Below are the code and all the weights of a small trained network. Each question names an input and a class and asks about switching units off, where a switched-off unit gives its printed mean instead of its output.

import numpy as np


def w(rows, s, z=0):
    codes = np.array(rows[::2]) - 128.0
    scale = np.full(codes.shape[1], s)
    scale[-1] = z or s
    return codes * scale


def norm(h):
    return h / np.sqrt((h * h).mean(-1, keepdims=True) + 1e-5)


def f(y):
    return y / 2 * (1 + np.tanh(0.7978845608 * (y + 0.044715 * y**3)))


def log_softmax(a):
    a = a - a.max(-1, keepdims=True)
    return a - np.log(np.exp(a).sum(-1, keepdims=True))


def net(x, mask):
    res = np.array(x, float).reshape(1, 4) / 4 @ E
    u = 0
    for l in range(3):
        y = f(norm(res) @ A[l][:, :-1].T + A[l][:, -1])
        res = res + np.where(mask[u : u + 5], y, B[l][:, -1]) @ B[l][:, :-1]
        u += 5
    return log_softmax(norm(res)[-1] @ U[:, :-1].T + U[:, -1])


A, B = {}, {}
E = w([
[122,2,156,142,140,180],'x0',
[112,99,120,189,27,158],'x1',
[112,183,133,153,100,185],'x2',
[170,162,147,13,31,161],'x3',
],0.008)
A[0] = w([
[132,101,119,139,86,76,75],'L0N1',
[124,52,135,145,174,122,92],'L0N2',
[131,166,120,133,171,101,46],'L0N3',
[125,112,128,161,49,167,15],'L0N4',
[129,105,129,7,123,139,1],'L0N5',
],0.02,0.0036)
B[0] = w([
[72,92,138,91,86,18,158],'L0N1',
[192,53,55,174,207,155,255],'L0N2',
[148,226,100,161,155,127,182],'L0N3',
[101,166,143,191,21,144,244],'L0N4',
[188,101,180,3,161,121,252],'L0N5',
],0.014,0.008)
A[1] = w([
[91,224,145,100,184,125,165],'L1N1',
[97,146,168,128,66,223,76],'L1N2',
[107,127,106,117,131,131,135],'L1N3',
[194,93,97,53,100,148,122],'L1N4',
[152,133,188,6,151,153,3],'L1N5',
],0.02,0.0026)
B[1] = w([
[141,186,129,187,144,117,191],'L1N1',
[190,116,110,112,77,141,201],'L1N2',
[140,125,119,119,123,124,125],'L1N3',
[87,118,237,151,142,118,214],'L1N4',
[158,133,167,3,156,101,246],'L1N5',
],0.027,0.013)
A[2] = w([
[148,87,87,166,203,130,253],'L2N1',
[102,113,150,145,46,251,79],'L2N2',
[55,79,142,96,96,17,68],'L2N3',
[74,153,96,116,34,107,54],'L2N4',
[162,8,113,175,231,123,88],'L2N5',
],0.017,0.0028)
B[2] = w([
[106,174,62,11,90,193,222],'L2N1',
[140,140,134,132,5,188,206],'L2N2',
[111,94,102,239,223,32,172],'L2N3',
[211,33,37,60,117,85,182],'L2N4',
[1,92,103,98,162,251,255],'L2N5',
],0.014,0.011)
U = w([
[51,78,56,112,189,237,190],'0',
[178,105,254,41,179,91,210],'1',
[79,72,200,183,142,134,2],'2',
[153,235,96,208,175,112,194],'3',
[131,52,74,195,149,34,50],'4',
[196,66,112,146,4,138,219],'5',
],0.014,0.0051)

Each question gives the input, the list of numbers given to net, and the class t.
The units are the neurons (one row each of A and B). Each row of codes is followed by its name. A weight is (code - 128) times the scale printed after its matrix; where a second scale follows, it is the last column's (A, B and U).
mask holds one flag per neuron, layer by layer. A switched-off neuron (its flag False) gives its mean, the last column of its row in B, instead of its output. The means were averaged over made-up inputs and are rounded, as every weight is.
A unit's drop is (log p(t) with every unit on - log p(t) with that unit switched off) / (log p(t) with every unit on - log p(t) with every unit switched off).
The circuit of an input: a set's keep is (log p(t) with only the set's units on - log p(t) with every unit switched off) / (log p(t) with every unit on - log p(t) with every unit switched off). Starting from the 12 units with the biggest drops (on a tie, the unit counted first), units are removed one at a time, each time the one whose removal leaves the highest keep (on an exact tie, the one counted first), for as long as the keep stays at least 0.8.
units of the circuit, in order: the units of the circuit, biggest drop first
most important unit: the unit with the biggest drop
top k neurons: the k neurons with the biggest drops, biggest first
top k neurons in layer l: the k neurons of layer l with the biggest drops, biggest first
drop when u is switched off: that unit's drop, to one decimal
input [-6,2,-7,-5], class 3: most important unit -> L0N3
input [-2,8,-7,-2], class 4: units of the circuit, in order -> [L0N1; L2N3]
input [8,-4,-6,1], class 0: top 2 neurons -> [L0N2; L2N5]
input [-5,6,-4,2], class 5: top 2 neurons in layer 1 -> [L1N5; L1N4]
input [8,2,5,6], class 5: top 2 neurons -> [L0N4; L1N2]
input [-5,-7,-7,-7], class 3: top 2 neurons -> [L0N3; L1N1]
input [-5,3,-5,-5], class 3: top 2 neurons -> [L0N3; L0N2]
input [8,-8,-8,-1], class 0: top 2 neurons -> [L0N2; L2N5]
input [-1,-1,2,-5], class 0: drop when L0N2 is switched off -> 0.2
input [-3,4,4,6], class 5: drop when L0N4 is switched off -> 0.4
input [6,4,-8,2], class 0: drop when L1N4 is switched off -> -0.1
